[-142  107   94 -386 -460  -19  289 -443 -190  318   38 -324   14 -159
 -268   15 -150 -141 -193 -106  205  113 -201 -254  203  345  325 -156
 -193  320  641 -289  191 -288  -24 -284  120 -338 -532] -> [50]
[-127 -171  222   22 -384  -98 -342 -187  374 -446   95  114   62 -303
  -29 -298  237   59 -408  445  535 -323 -268  123  273 -108   42   65
   48  235 -503 -107 -466   93 -232  181  139  203 -177] -> [44]
[ 171   23  -76  -29 -175  277  121  337  373  176  140  109 -127  148
  446  -12  -26 -104  195  -52 -238  234  123   87 -371  204   23   52
 -137  -67 -324 -241  -44  131 -182  348  -51  -15 -180] -> [37]
[  25   56   32  308  240 -234  201  461  372 -171  -54 -145 -126  -23
  -94  432 -160  295  332  115 -496 -169 -101 -302  -60   33 -115   20
   86   -5 -297  263  477 -133  274  179  211 -196  341] -> [44]
[ -12 -142   -8 -106 -234  156  283  202  463   57    7  122 -102  -37
  311 -165 -112 -170  113   67 -261   60  195  121 -348  123    4  -40
  -13   10 -193 -211  114  149 -165  224   48 -188 -140] -> [41]
[ 169  -17  169 -421  -86  189 -339  243 -361 -144  355   55 -153   54
  272   72 -155  133    3  106 -259 -158 -152  -15 -429 -275  -52  137
  199  -37 -614   46 -243  495 -388  291  -47 -141  193] -> [35]
[ -64   20  109 -430 -480  152  281 -443 -185  381  -60 -233   35 -139
   58 -122 -189 -193   -1  -45  247   91 -202 -516  228  542  473 -259
 -195  188  386 -377  196 -290 -161 -367  106 -277 -561] -> [35]
[-424 -306  -69 -100  273  -41  311 -182 -235  -26  -91 -405  103  189
 -320  555  527  -99 -389  -19 -121 -482 -257 -564 -172 -289  162 -213
 -297 -163  344    9  303 -126 -111 -154   14  311  -25] -> [38]
[ 177   95  -57    7 -113  299  127  399  327  223  176  110 -163  124
  433   -1  -52  -29  202  -70 -332  195  130  162 -472  146  -34   91
 -105  -95 -346 -208  -36  219 -157  349  -70  -96 -117] -> [35]
[  19  119  -54  342  -31  137   92   74  540  233   -2   61 -102  -96
  256 -164   81   31   73   82 -131  -94  115  202 -261  232  -61  142
   34   38 -138 -354 -113  222  -53  264  -33 -136 -176] -> [44]
[  96   34  206 -376  -50  142 -355   37 -446  -42  292   14 -131  -85
  209  -51 -166  187  -57  134 -221 -341 -159   -1 -408 -257  -61  169
  328   28 -464  -44 -278  584 -392  191  -51 -283  170] -> [37]
[  13  111   10 -402 -431  154  270 -302 -195  389   62 -288   26   35
   48   99 -136 -218  -24 -204  170  304 -154 -398  156  492  417 -180
 -264  179  462 -325  170 -328 -114 -197   46 -194 -561] -> [52]
[ -47  225   33 -196 -304  106  166 -468 -240  469   32 -344   40  -76
  -69   54  -24  -81 -130 -152  250   77 -227 -357  198  466  370  -92
 -184  215  545 -393   50 -228  -70 -251   14 -223 -550] -> [52]
[ -30 -184   -8   23  188 -302  264  540  308 -297  -42 -151 -190  124
 -250  555 -172  146  370  113 -651 -126  -90 -383 -181  -95 -129  -49
  -53   21 -225  288  622 -204  216  222  274  -87  388] -> [38]
[  34 -235  121 -154 -417 -162 -448  129  381 -576  268  122  -85    0
 -151    5  173   -8 -222  365  321  -22 -270  151  157 -178  -48  137
 -138  290 -566  -38 -423  -15 -204  457  166  380  -91] -> [38]
[  64  347  -24   96 -193   29 -134 -471 -121  404   91 -365    1    6
 -138  179  102   35  -83  -85  376   80 -323 -332  347  536  310   71
 -184  288  454 -447 -174 -244   10  -67  -18  -38 -524] -> [52]
[  10   66  152 -150   86  -83 -488   -5 -329 -126  319  -59 -211  -86
 -199   86   -9  286 -156  211 -245 -488 -224  169 -398 -397 -239  331
  298  183 -278  -80 -345  589 -238  318  -18 -186  243] -> [38]
[ -27  -13   13  384  356 -171  202  259  345  -13 -223 -142 -111  -62
   15  290  -98  282  430  185 -488 -408 -102 -519  -80  174  -43  -22
  137  -62 -267   68  476  -54  191   53  180 -196  315] -> [37]
[ 155  348  -53    2 -258  117 -124 -381 -128  468  131 -326  -35   94
  -27  181   36  -22   33 -139  330  233 -295 -360  293  622  347   54
 -257  258  400 -489 -166 -266  -29  -30  -36  -20 -571] -> [37]
[ 193  -95  -67 -165 -267  345   84  264  351  143  107  145 -128  178
  547  -87  -72 -214  264    6 -166  257  121  -48 -324  302  126  -23
 -150  -71 -386 -316  -57  114 -288  310  -40   26 -234] -> [35]
[ -89 -244  230 -213 -486 -100 -218   11  349 -520  158  147   12 -236
  -28 -225   67  -16 -328  379  355 -140 -198  157  161 -180   19    5
    6  231 -527   21 -301   51 -229  226  183  119 -119] -> [41]
[ -79   61   48  364  312 -242  319  378  359  -80 -137 -171 -110 -122
 -133  362 -149  321  289  119 -554 -322  -70 -296 -124    9 -134   -2
  141  -29 -179  242  560  -71  300   70  212 -315  355] -> [44]
[  14 -127   16  159  202 -200  249  389  357 -205 -159 -126 -107   23
   28  385 -215  154  442  156 -507 -185  -60 -518  -41  129  -13  -94
   98  -37 -318  204  569 -169  168  121  231 -171  329] -> [44]
[-448  -92  -42  321  499   24  323 -269 -139  171 -209 -396  167   -5
 -152  395  610  109 -395   13  -87 -738 -241 -531 -163 -193  128 -142
 -108 -269  268  -42  232   32  -39 -251  -57  176   16] -> [52]
[ -32  109    6 -311 -380   67  196 -408 -161  338   40 -323    9    2
  -90  113 -106 -197  -70 -135  200  202 -168 -361  202  463  372 -138
 -203  255  556 -358  126 -286  -72 -177   51 -209 -534] -> [41]
[ -30 -208  161  -93 -376 -160 -436   74  340 -607  257  100  -27  -72
 -157   -6  229   45 -350  383  391 -118 -297  169  193 -259  -48  118
  -85  251 -571   33 -450   31 -196  397  145  357  -68] -> [50]
[  85  -34  -98    9 -191  129  135  309  498   55  137   80 -158  135
  205   44    7 -133  110   -5 -237  226  140  213 -333  114  -56   75
 -157   48 -168 -222  -14   87  -91  408   -2   -3 -167] -> [50]
[ 165  216 -116  338    8  238  -71  200  420  286  147   46 -134  109
  328   13  174   59  113  -17 -123   67   39  181 -308  233  -51  216
 -105  -26 -245 -363 -262  215  -93  395 -120   57 -197] -> [37]
[-360 -154  -98  134  414  -21  207 -195 -204   38  -84 -431  101  193
 -258  602  556    0 -352  -26 -111 -511 -255 -537 -145 -226  126 -126
 -203 -184  318  -11  211  -46  -54  -97  -55  285   15] -> [50]
[  38  176    6 -274 -343   90   18 -464 -268  348   90 -347   16   37
  -50  148  -59 -146  -72 -127  296  181 -249 -418  270  497  400  -74
 -177  260  487 -394  -20 -258 -118 -147   10 -131 -538] -> [44]
[ 110 -207  192 -428   -9  165 -360  -43 -347  -96   90   95 -155  -72
  404 -183 -277   71  225  297 -295 -482  -91 -314 -390  -70   28   62
  441  -12 -612 -168 -165  609 -507  148   -8 -285  246] -> [35]
[ -88 -234   55   34  141  -61  470  311  337  -51 -279  -71  -76  -63
  157  176 -225   69  448  164 -519 -278  -18 -624 -138  191   91 -242
   37 -141 -289  116  686 -149   74  -87  236 -243  233] -> [35]
[ 125  -98  -76 -158 -272  187  207  383  461   12  146  115 -148  157
  339   27 -118 -209  178  -30 -296  327  195  159 -363  133   -7    3
 -131    8 -252 -161   74   72 -151  393   17  -62 -151] -> [41]
[  31  274   34 -180 -378  153   98 -353 -180  435  126 -314   12  -14
  -68  103    1  -65 -118 -155  330  227 -290 -319  247  494  384  -79
 -319  207  432 -364  -22 -302  -43 -194   14 -110 -602] -> [35]
[  26 -378  -76 -292 -252  134  257  215  474   -7  -66  153 -169  120
  342 -123 -168 -328  334  116 -375   84  229 -109 -390  209   51 -104
  -70   28 -220 -311  211   86 -266  282   90  -74 -110] -> [38]
[ -36  -73  207 -271   15    3 -322 -112 -302 -130  158    0 -139 -192
   52 -115 -161  167  -77  269 -235 -541 -116    1 -360 -277 -112  160
  442  110 -334  -87 -203  617 -338  158    3 -357  228] -> [41]
[-493 -124   36   35  277   89  500 -265 -256  215 -170 -373  198  -75
 -142  285  509   36 -487  -59  -53 -623 -238 -498 -186 -230  202 -256
 -198 -268  327   11  320  -33  -91 -394  -16   71 -100] -> [37]
[  90  355  -22 -153 -318  104  -30 -299 -268  377  247 -381   15  112
 -132  306   79  -41 -194 -243  331  323 -312 -234  247  394  327   21
 -325  236  469 -304 -128 -303  -24  -44  -39   -7 -564] -> [52]

[ 293 -236  -52   32  109   36  138   32 -101  -21   99  284  -87   79
  200 -280 -105 -113   -6  -13  238  -85   10  -60  -99 -575  -75  136
   66  113 -329  148  193  111   49 -224  202   64  165] -> <21>
[ 318 -418    6  -96   -1   80  152  204  201 -123  449 -242  287 -415
 -244 -285 -475  219  329 -198 -114   70  -66  259  278 -249 -329  377
 -292   29  218  133  337  193  356  217 -497  -82  418] -> <10>
[-181  -54  313  -16  116   92 -150  151   92   77   75    7  264   99
  156  124 -139  152   62  127   53 -114 -134   85   11   51  224  -87
  121  -62 -164  185  200    4   88  105  -92  -45  -40] -> <26>
[-102  312  118   -3  -45 -119   50 -136   93  216 -143   13   78  305
  127  -52  277  175 -379  368  234    6 -365   48  120   18  174 -289
  -18    4 -242  -63   17 -228  -35 -571   81  -58 -195] -> <15>
[ 445 -329   -8  -73  -96    1  180   94  141  -29  398 -322  329 -349
 -194 -439 -384  171  149 -130 -115  104  -95  200  225 -340 -282  462
 -316   17  204   80  173  194  259   38 -463  -29  414] -> <11>
[ 106 -390  422  -57  170  321 -156  312 -130   32  273   -9  222   39
  267 -128 -311   65  303 -124 -122 -188   21  151  -83 -144   85  333
   70  -22 -176  264  341  343  112  322 -149  -33  275] -> <21>
[-387   61 -124   29  -21  -26   35 -286  119  -82 -134   32   25  214
  102  149   42  395 -417  414   26  244 -307  -79  -53  318    0 -291
    0 -294  -90  -30  182 -165   60 -249  -33  -62  -75] -> <26>
[ 322 -342   24  -70 -175   63  104  114   70  -65  263 -273  243 -176
 -340 -318 -200  180  100  -56  -90   47 -181  184  269 -193 -172  434
 -334   -8  285    2  242  143  204  -14 -480  -20  342] -> <7>
[-189  353   69  -27  -18 -131   87  -96  124  201 -178   52   72  371
  100    9  442  155 -350  437  338  -34 -466   39  225  108  215 -396
  -26   57 -212  -55   98 -298    9 -647   82 -108 -278] -> <10>
[ 210 -133   73  -82 -106  -46  114   53  241   22  248 -254  309 -212
 -184 -255 -229  230   34   30  -14   66 -238  218  295 -182 -153  184
 -253   26  132   15  159   -2  221 -126 -394  -49  208] -> <10>
[ -57  140 -117  149  160 -136  142 -199  -29   85  -15   53  -36  141
   44   -4  -47  260 -365  173   73  254   33  -22 -157   71  -75 -201
  -16 -277 -233  121   55  -13   -9 -158  153  -99  -39] -> <11>
[-133   42  -27   56 -285  241 -145   59  -76 -119 -156  249 -638  -23
 -693  409 -168  305   85 -148   90  -18   83  103   43   10   40 -220
  -64   76   30 -343  222 -186   -3   68   50   61  -26] -> <15>
[ 252  -77 -124   97   24 -136  151 -119  -37   18  -41  298 -105  140
   64 -227  -29  -92 -245  101  314  -13  -16 -110 -100 -591  -33    6
   55   53 -325   70   37  -50  -40 -416  266  114   33] -> <7>
[ -75   80   98   82 -294  255 -214  114 -193  -21 -210  248 -599   99
 -655  379  -56  186   67 -148  129 -122  110   74  -13  -39  210 -148
    0  101  -17 -310  148 -148 -100   52  110  100  -83] -> <12>
[ -98 -261  -14  120  114   93 -111   72 -179  -24  133 -177  361   87
  122   71 -191  133    2  122 -167   86  125 -226 -312  242  281  225
   92 -386   96  328  123  308   27  529 -175  -16  101] -> <21>
[-129   12   64   94 -357  238 -208    9 -150 -119 -295  336 -722  153
 -796  409  -72  276  -72 -106  113  -58   50  117   27  -57   80 -176
  -78   40    0 -417  201 -225 -119  -97  104  130  -53] -> <7>
[-307   17  320   51  122   80 -236  106   58   78  -41  111  178  175
  139  290 -142  146  -17  161   90 -120  -57    4 -116   94  339 -210
  243 -122 -238  182  134  -57    4  153   37    2 -155] -> <26>
[ -77   -2  128   53 -312  352 -221  128 -184  -86 -150  238 -706    8
 -752  393 -194  305  137 -253   20  -73  137  186   24    3   54 -103
  -72   85   22 -372  245 -110  -49  131   37   72   29] -> <12>
[  39  160 -259  157   52 -324  111 -132   26  143  -42  -35  358  146
  180  -61  122  -81 -305  356  280   61  -40 -370 -185 -152  362 -127
  136 -141 -101  242 -183  -64  -46 -127  121   55 -205] -> <15>
[ 372 -260   33  -56 -145  -31  137   99   94   -2  208 -173  239 -103
 -274 -364 -103   71   35   -6   57  -19 -211  162  287 -361 -123  354
 -287   80  161   15  180   64  161 -205 -350    9  256] -> <7>
[ 263 -257   36  -92  -84  -48  141  137  292  -58  319 -232  344 -323
 -307 -251 -307  177  170  -60   30   31 -207  244  368 -281 -214  250
 -267   78  207   73  229    5  301  -32 -470  -41  257] -> <26>
[  71 -755 -281   26  589  224  227  222  -68 -337  588   58  267 -280
  418 -151 -603  146  455 -187 -179  198  281  -80 -259  -10 -398  328
   36 -305  -58  651  626  586  433  782 -173 -211  516] -> <26>
[  13 -223   88   66 -215  361 -203  230 -227 -160  -67  283 -594    2
 -698  328 -239  172  266 -298   37 -140  206  119  -13 -124   62   55
  -49   81   51 -217  324   20   -8  272   10   93  114] -> <7>
[ 178   46  -69  102  156 -160  115  -63   28   97    2  342  -43   86
  267 -131 -109 -121 -147   94  366  -66   58 -134 -169 -589   64 -167
  198  100 -476  169  -11  -72  -22 -297  378   91  -67] -> <15>
[-226 -167   31   47 -181  274 -200   39    6 -220  -49  202 -421 -113
 -505  413 -423  370  116 -141  -67   47  108   91  -65   54  -32 -117
    8  -86   29 -190  282  -80   69  298  -64   72   85] -> <26>
[ 186  -73  -29   61   -1   39   48   10 -137   18  -78  388 -263  199
   74 -109   36 -132  -74   37  340 -156   -6 -108 -110 -536   95  -30
  134  170 -362   15  123  -36  -52 -323  323  120   -4] -> <21>
[ -16 -278 -234  -24  -17    2   73 -105   65 -132  124  -58  340    4
  373 -169 -134   73  -80  292   19   81 -201 -296 -149 -117   97  139
   66 -132    4  174  138  109  145   26 -139   60  149] -> <10>
[  87 -609 -170  -31  497  168  238  152    1 -220  543  -59  361 -207
  481 -264 -475  198  308  -70 -186  200   89    0 -140   18 -377  303
  -45 -267  -70  546  544  503  398  509 -229 -225  477] -> <10>
[ -88  -65   15   96 -310  208 -175   -6 -136 -140 -224  277 -589  103
 -693  333 -138  260  -69  -91   66  -14   69   69  -20  -76   49  -93
  -76  -17   22 -329  193 -152  -86  -24   57  128    8] -> <7>
[ -77 -141  395   35  115  135 -202  117  -89  117   43   13  253  233
  242   12 -136  100  -43  114  -39 -119  -45   39 -154  -17  260   98
  134 -159 -229  207  145  147  -39  109  -24    9   36] -> <7>
[  59   65 -104  148  191  -64  150    2 -117   84   58   72  -94   98
 -139    6  -14  156 -130   10  129  140  131   24  -77   15  -46 -105
  -50 -164 -150  165  143   64   29   -8  119 -127  -10] -> <12>
[-127   54  -22  100   83  -40   32 -200  -70   69  -61   28   70  247
  233  -25    7  215 -376  278   22  168  -84 -108 -218   99   76 -105
   66 -279 -227  109   58   25  -47 -157  106  -33  -28] -> <12>
[  15 -167   88   22 -330  315 -182   51 -142 -146 -107  222 -543   -9
 -549  201 -254  234   74 -180   -1  -63   56  109  -19 -183   -2   60
  -57   69    4 -321  227  -56  -28   40   -8  145  138] -> <21>
[ 309 -147   16  -70 -257   -2  139   10   97    0  125 -182   84  -87
 -374 -318  -44  173  -62   19   45   36 -275  203  324 -268 -164  269
 -326   86  174 -137  163  -28  135 -333 -340    3  224] -> <21>
[-114  157 -149  155  151 -247  152 -297  138   43  -46  111    6   74
   43   32 -158  287 -456  230  123  296   -6  -25 -139  -38 -138 -306
   18 -289 -284  108    5 -140   10 -251  169  -49  -79] -> <10>
[-359  253   59   15  -73   -4   -7 -330   75   70 -210   25  -93  320
  133  103  119  460 -540  417    4  224 -348   45  -33  324   11 -361
  -33 -250 -229 -163  103 -213  -43 -461   60  -76 -119] -> <15>
[ -13   25   74   52 -250  210 -158  157  -48  -59  -82  226 -538  -91
 -701  343 -236  222  187 -233  120  -97  132  161   84 -142   64 -148
  -54  152    7 -279  187 -156   10  112   27   76  -11] -> <15>
[ 190 -494 -117   -2  455  212  229  155 -177 -118  430   64  137  -43
  497 -315 -291   86  243  -99  -86  106  128  -15 -199 -104 -291  291
   -4 -162 -216  461  487  497  268  322  -19 -191  418] -> <12>

[   3  -53  -54  113  135 -106  181    4  203  154 -132 -370  -59    9
   33 -157  -23   10  107   20   34  128 -117  242 -127 -102  232  -44
 -244   27 -182   -2 -222  -65  -47    1   32  121 -128] -> (75)
[  99  -18  -45  170   34 -205  166   25  219  158 -150 -378  -24   20
   46 -128   -2   95   76  -53    4   21  -64  248  -77 -147   46 -100
 -185  -66  -91  -13  -70  -65  -34  -35    9  133 -108] -> (76)
[  40  -44   17   18  138  155  262  -18   54   26  -90  -52  -45 -235
   25   -1  -15  -69  -63  149   87  193    7  133  -55  -94  220  -52
   -4  -42 -121  104 -278  -34  140   51   94  -22  -64] -> (75)
[  30 -111  -33 -230   79  244  155  -30    1   87   12  -88 -191 -133
  175 -111   24  -42  -82  151  152  140   67    7   56  -55   60  -39
   57  -76  -57  116  -37  -32  202  121   82  -56  -44] -> (76)
[-208  152 -156 -115  -44   55  244 -155  124  214 -272 -159 -201   33
  115 -119  246 -151  -54  -37   26   76    4 -136  -51  -28 -122 -232
  -47  -14   13  -29  -34  -64 -305 -122    3 -198 -226] -> (81)
[-316  564  361  259  -12  716  267  -19   31  173   -3  564 -361 -141
  167   20  571 -347 -218  529 -130 -149  260   20  252  -83 -115  224
  529 -280   64  -98 -426 -190  103 -149 -395 -187  312] -> (79)
[ 114 -160  -80 -287    9  107  -10  -84  -23   34  -38 -138  -40  -36
   85  -51 -105    2 -104  -69   25   73  -19  -68   18   45   32 -125
  -98  -17   71  208  134   47   23  102   83  -15   11] -> (64)
[ 239  114   95  235  126  153  286  -53  -22   20   31  142  102 -394
  -40  261   -5  -46 -245  146   -2   17  196   81   55  -56  -91  -89
  200 -131  -34   87  -57  112  229   59  -10 -204   74] -> (64)
[-307   34  -89  -79  283   27  -50  -38  337  415   46 -438 -279  315
  171 -436   39 -100  260   90 -122   71 -199   59  -57  164  297  121
 -382  215 -315 -163 -140  -31 -295  -25 -158  -23  -42] -> (87)
[ -68   92  149  111 -222 -145   81  100  142  148  -52  -15   54   70
  172  -61  208  402   35 -213 -128 -160   88  312  140 -241 -304   81
 -153 -179  180 -287  133 -226   13 -206 -128  254   88] -> (75)
[ -79   67  142 -186 -116  388  220   40 -151   62  239  334 -201 -247
  246   45  206   97 -173  182  223   53  394  -30  248 -109 -345  213
  373 -168  142  -54  154  -38  566   16  -84 -111  141] -> (79)
[ 122 -118   55  -72  -59 -173 -116   77  176  183   25 -214  104   99
  217 -132  -23  451   49 -263 -210 -173  -21  271  173 -104 -194  -22
 -318 -141   80 -198  316 -144  -62  -44  -27  215  102] -> (76)
[ -46 -137  -64 -157  157   65   59  -42  125  118 -100 -235  -42  -15
   86 -150  -72   13   54  -18  -30  159 -139  114  -59    8  268  -58
 -287   56 -134   32 -146  -70 -111   41   90   49  -74] -> (81)
[ 104 -160  -84 -297    7  109   33  -38   13   29  -13 -112 -102  -95
  101  -99 -129   -5  -72   -5   86  129   34 -110   25   41   31  -98
   12  -37   33  226  128   61  163   81  106  -74  -14] -> (72)
[ 173 -136  -25  -28   54 -128  -53   70  213  147  -23 -323   -7   27
  125 -182 -151  205   93  -95  -88  -23  -50  184   49  -31   26  -44
 -199  -93  -63   18  148  -50   50   20   27  116   28] -> (79)
[ 149    5   42  139  138   92  198   36  100   86   27  -94  -58 -223
   44   -7  -58  -18  -35  167   68   87  102  151   19  -64   64   14
   94  -99 -132   77 -100   21  274   60    3  -52   22] -> (79)
[  -6  -68  -20 -207   44  230  173   11   21   79   64  -24 -231 -159
  158 -132    2  -54  -45  186  195  173  136  -56   59  -27   23   36
  170  -65  -52  130  -15   11  343   69   50 -108  -22] -> (72)
[ 112  -87   84  -23  -77 -172 -149   92  168  187   60 -208   98  136
  203 -128  -20  446   70 -261 -212 -200   -3  294  177  -91 -211   50
 -308 -133   98 -202  327 -140  -23  -51  -88  255  156] -> (64)
[  90 -113   36  -85  -52 -153  -39   75  187  139  -68 -134  147  -27
  193  -84  -39  445   44 -280 -212  -91   -8  249  150 -114 -167  -82
 -299 -155   61 -207  246 -180  -81  -92   57  140   30] -> (81)
[  18 -120  -85 -130  119   25  -10  -66   87  133  -40 -317  -71   86
   57 -147  -95  -40   38  -32   -2   91 -122   66  -67   55  196  -34
 -259   81  -80  115  -27   19  -80   84   10   71  -17] -> (64)
[-237  -41 -182 -264  231   92 -206 -198  167  309  -73 -481 -195  407
   74 -323  -43 -244  138  -69 -166   56 -319  -87 -130  288  349  -22
 -515  287 -157   72  -55   41 -542   65 -120    7  -11] -> (71)
[-112 -111  -58 -138  179   -5 -149  -27  193  292   47 -436 -115  283
  168 -303  -43   77  181  -75 -119    3 -189  181   -7   89  202   98
 -460  128 -157 -102   23  -73 -218   59  -95  169   39] -> (64)
[  70   44   46  168   86   55  311    6   75  -30  -45   30  -19 -274
 -115   48  -82 -141  -70  182  110  209   62   31 -120  -49  215  -11
  146    9  -86  216 -298  118  285  -25   27  -89  -14] -> (87)
[  62 -113   15 -236  -21  218  103   17  -52   55   95   -5 -150 -139
  195  -66    8   77  -86   82  165   89  162   23  125  -67  -97   52
  110 -115   47   86  119  -30  351   99   39   -4   46] -> (71)
[ -74  -67  -34 -263   77  359  272  -47  -27   64  -37    6 -271 -201
  182 -112  110 -146 -108  253  231  229   95  -43   33  -86  110  -38
  157  -77  -73  131 -186  -63  235  101  108 -119 -104] -> (75)
[ -61  121  174  173 -239 -189    7  127  161  215   33  -91   23  187
  205 -108  231  443   84 -221 -141 -248  106  368  177 -231 -379  174
 -174 -179  187 -343  226 -223   42 -198 -232  328  161] -> (64)
[ -26   52  217  294 -209 -153  272   62 -276 -108  339  253  312 -204
 -164  399  -20  347  -71 -217  256  114  343  311  -53 -164 -276  469
  -27  159  247 -127   96  148  671  -93 -197  281  226] -> (79)
[ 168  310  269  438  273  446  432 -163 -186  -87  106  587  264 -650
 -226  597   69 -262 -463  325  -98   58  258   44   30   20   55  -18
  331  -40  -49  108 -381  227  217   62 -103 -379  227] -> (76)
[  53 -137  -31 -330 -139   29  -87  -62   14  -68 -119   11   33   20
   -9  -66 -155   23 -101 -175  -95   67  -92 -180  -21   83   94 -145
 -106   15  217  305   98   75  -48  -47   70   29   86] -> (87)
[-120  362  213  344  -23  301  336  -16    1   58  -21  289 -128 -197
  -35  133  275 -221 -151  286   32    9  209   86   27 -104  -49  150
  327 -116   43   22 -334  -15  222 -115 -239  -82  154] -> (79)
[ -60   77  142   98 -224 -159   62  100  143  161  -34  -40   52   98
  183  -75  204  414   42 -224 -127 -172   83  313  146 -235 -313   85
 -172 -171  180 -291  162 -218   10 -195 -137  267   93] -> (75)
[ 171  245   64  359  -35   81  424  -66   -6  -60 -164  158   18 -375
 -168  259   70 -236 -245  174  100   78  201  -22  -84 -109  -77 -148
  370 -142   58  247 -218  135  235  -68  -36 -204  -10] -> (79)
[   6 -155   -7 -182   48  -55 -211   29  161  218   62 -331  -23  232
  196 -245  -84  251  133 -182 -163  -79 -120  194   90   41   35   76
 -403   13  -15  -94  209  -98 -115   32  -69  222  115] -> (71)
[ 262 -113  -12   33  -44 -289  -26   83  224  108  -30 -243  133  -42
   83  -82 -179  346   36 -227 -145  -87   10  157   74  -63 -152 -125
 -170 -133   36  -15  298    1   61  -60   46   76   32] -> (72)
[  49   59  155  151  108  124  183   44  -31  108  289  149   72 -262
   69  153   -1  178  -78   78   46   32  264  189  126  -34 -157  235
   70  -17  -51 -148   75   67  417   27 -117  -59  169] -> (79)
[ -26 -187   13 -364  -76   46 -166  -30   34   65  -42  -77   61  120
  163 -121  -50  253  -21 -252 -175  -26 -115   65   96   11   22  -41
 -349  -14  159   -2  175 -110 -163  -10   37  183  107] -> (75)
[ 173   42  120  173  143  115  187   14  -11   86  195   90  102 -309
   46  182  -36  129 -130   85   10    8  221  177  114  -42 -128   91
   79  -75  -66  -66   68   74  332   69  -56  -98  131] -> (71)
[ 168  348  263  492  277  426  403 -136 -154  -68  140  558  223 -629
 -250  567   23 -304 -409  349  -84   61  286   19   20   71   48   45
  386  -27  -71  136 -351  266  288   46 -151 -402  259] -> (79)
[-331  540  341  192  -15  674  320   -8   84  153  -16  618 -367 -200
  157  -19  537 -341 -226  545 -130  -93  256  -86  236  -73  -79  155
  578 -261   47  -68 -445 -142  120 -197 -327 -284  255] -> (87)
[  67 -106  259  334   31  -82  375   67 -312 -243  341  348  524 -503
 -277  556 -218  364 -106 -148  242  315  261  454 -136 -170   83  441
 -150  233   64  -84 -199  163  737    5   -6  267  189] -> (81)
